Here is a tiny trained network, its code and every weight. The questions are about switching its units off for an input and a class, where a switched-off unit gives its printed mean instead of its output.

import numpy as np


def w(rows, s, z=0):
    codes = np.array(rows[::2]) - 128.0
    scale = np.full(codes.shape[1], s)
    scale[-1] = z or s
    return codes * scale


def f(y):
    return np.maximum(y, 0)


def log_softmax(a):
    a = a - a.max(-1, keepdims=True)
    return a - np.log(np.exp(a).sum(-1, keepdims=True))


def net(x, mask):
    res = np.array(x, float).reshape(1, 4) / 4 @ E
    y = f(res @ A[0][:, :-1].T + A[0][:, -1])
    res = res + np.where(mask, y, B[0][:, -1]) @ B[0][:, :-1]
    return log_softmax(res[-1] @ U[:, :-1].T + U[:, -1])


A, B = {}, {}
E = w([
[139,135,172,82,98,153,166,142,101],'x0',
[133,44,79,56,62,174,132,66,162],'x1',
[50,95,105,88,57,54,135,187,141],'x2',
[87,159,81,248,104,172,167,117,104],'x3',
],0.015)
A[0] = w([
[106,115,131,117,109,118,130,119,155,117],'N1',
[158,150,155,143,163,150,124,148,122,112],'N2',
[154,114,127,129,126,177,117,84,133,92],'N3',
[122,190,171,251,142,159,169,154,111,139],'N4',
[52,119,96,187,30,93,175,175,121,19],'N5',
[95,128,112,183,81,149,155,129,130,64],'N6',
[119,190,171,151,177,79,135,181,109,254],'N7',
[89,102,131,91,69,71,98,111,158,97],'N8',
[140,92,82,109,104,155,125,106,134,143],'N9',
[115,104,128,78,105,35,100,185,133,96],'N10',
[191,111,154,75,224,137,95,95,132,198],'N11',
[135,134,97,179,118,194,159,112,116,111],'N12',
[109,147,133,187,94,185,142,120,130,148],'N13',
],0.016,0.0083)
B[0] = w([
[156,148,89,74,168,132,124,127,128,160],'N1',
[164,108,67,148,92,130,127,161,99,172],'N2',
[105,125,144,175,145,109,120,72,136,173],'N3',
[150,91,46,96,114,126,175,191,66,252],'N4',
[211,159,147,88,87,164,24,143,138,229],'N5',
[152,167,160,152,113,132,100,109,154,185],'N6',
[118,146,170,149,147,97,107,254,168,236],'N7',
[74,100,79,64,134,122,130,117,103,213],'N8',
[132,132,116,84,108,179,155,82,107,197],'N9',
[50,125,143,154,160,103,199,158,157,222],'N10',
[188,162,125,104,82,166,53,134,124,229],'N11',
[127,87,162,152,159,127,173,83,131,199],'N12',
[121,108,99,185,140,137,150,76,81,198],'N13',
],0.021,0.024)
U = w([
[214,165,127,126,100,113,38,204,151,253],'0',
[99,56,4,55,143,121,205,159,94,138],'1',
[169,141,121,56,72,197,51,32,164,195],'2',
[138,69,132,166,155,171,210,1,127,4],'3',
[63,132,144,111,191,50,166,203,207,28],'4',
],0.0086,0.0036)

Each question gives the input, the list of numbers given to net, and the class t.
The units are the neurons (one row each of A and B). Each row of codes is followed by its name. A weight is (code - 128) times the scale printed after its matrix; where a second scale follows, it is the last column's (A, B and U).
mask holds one flag per neuron, in row order. A switched-off neuron (its flag False) gives its mean, the last column of its row in B, instead of its output. The means were averaged over made-up inputs and are rounded, as every weight is.
A unit's drop is (log p(t) with every unit on - log p(t) with that unit switched off) / (log p(t) with every unit on - log p(t) with every unit switched off).
unit that matters most: the unit with the biggest drop
k most important neurons: the k neurons with the biggest drops, biggest first
drop of u: that unit's drop, to one decimal
input [1,-7,-5,2], class 1: most important neuron	[N4]
input [6,-8,1,-5], class 4: 2 most important neurons	[N5; N10]
input [6,0,3,1], class 0: 3 most important neurons	[N4; N9; N12]
input [7,3,0,-1], class 2: 2 most important neurons	[N4; N10]
input [8,1,-7,3], class 3: 2 most important neurons	[N12; N3]
input [2,-8,-5,1], class 1: 2 most important neurons	[N4; N5]
input [8,1,-8,4], class 3: 2 most important neurons	[N12; N3]
input [1,3,-6,0], class 2: 2 most important neurons	[N11; N10]
input [5,0,2,2], class 0: 2 most important neurons	[N9; N8]
input [-6,0,8,-2], class 4: 2 most important neurons	[N10; N4]
input [5,1,3,5], class 2: 2 most important neurons	[N7; N5]
input [3,8,3,3], class 2: drop of N2	0.0
input [2,-1,5,-1], class 4: drop of N4	0.2
input [-7,8,1,6], class 2: unit that matters most	N5
input [-1,-8,-6,6], class 1: drop of N4	1.7
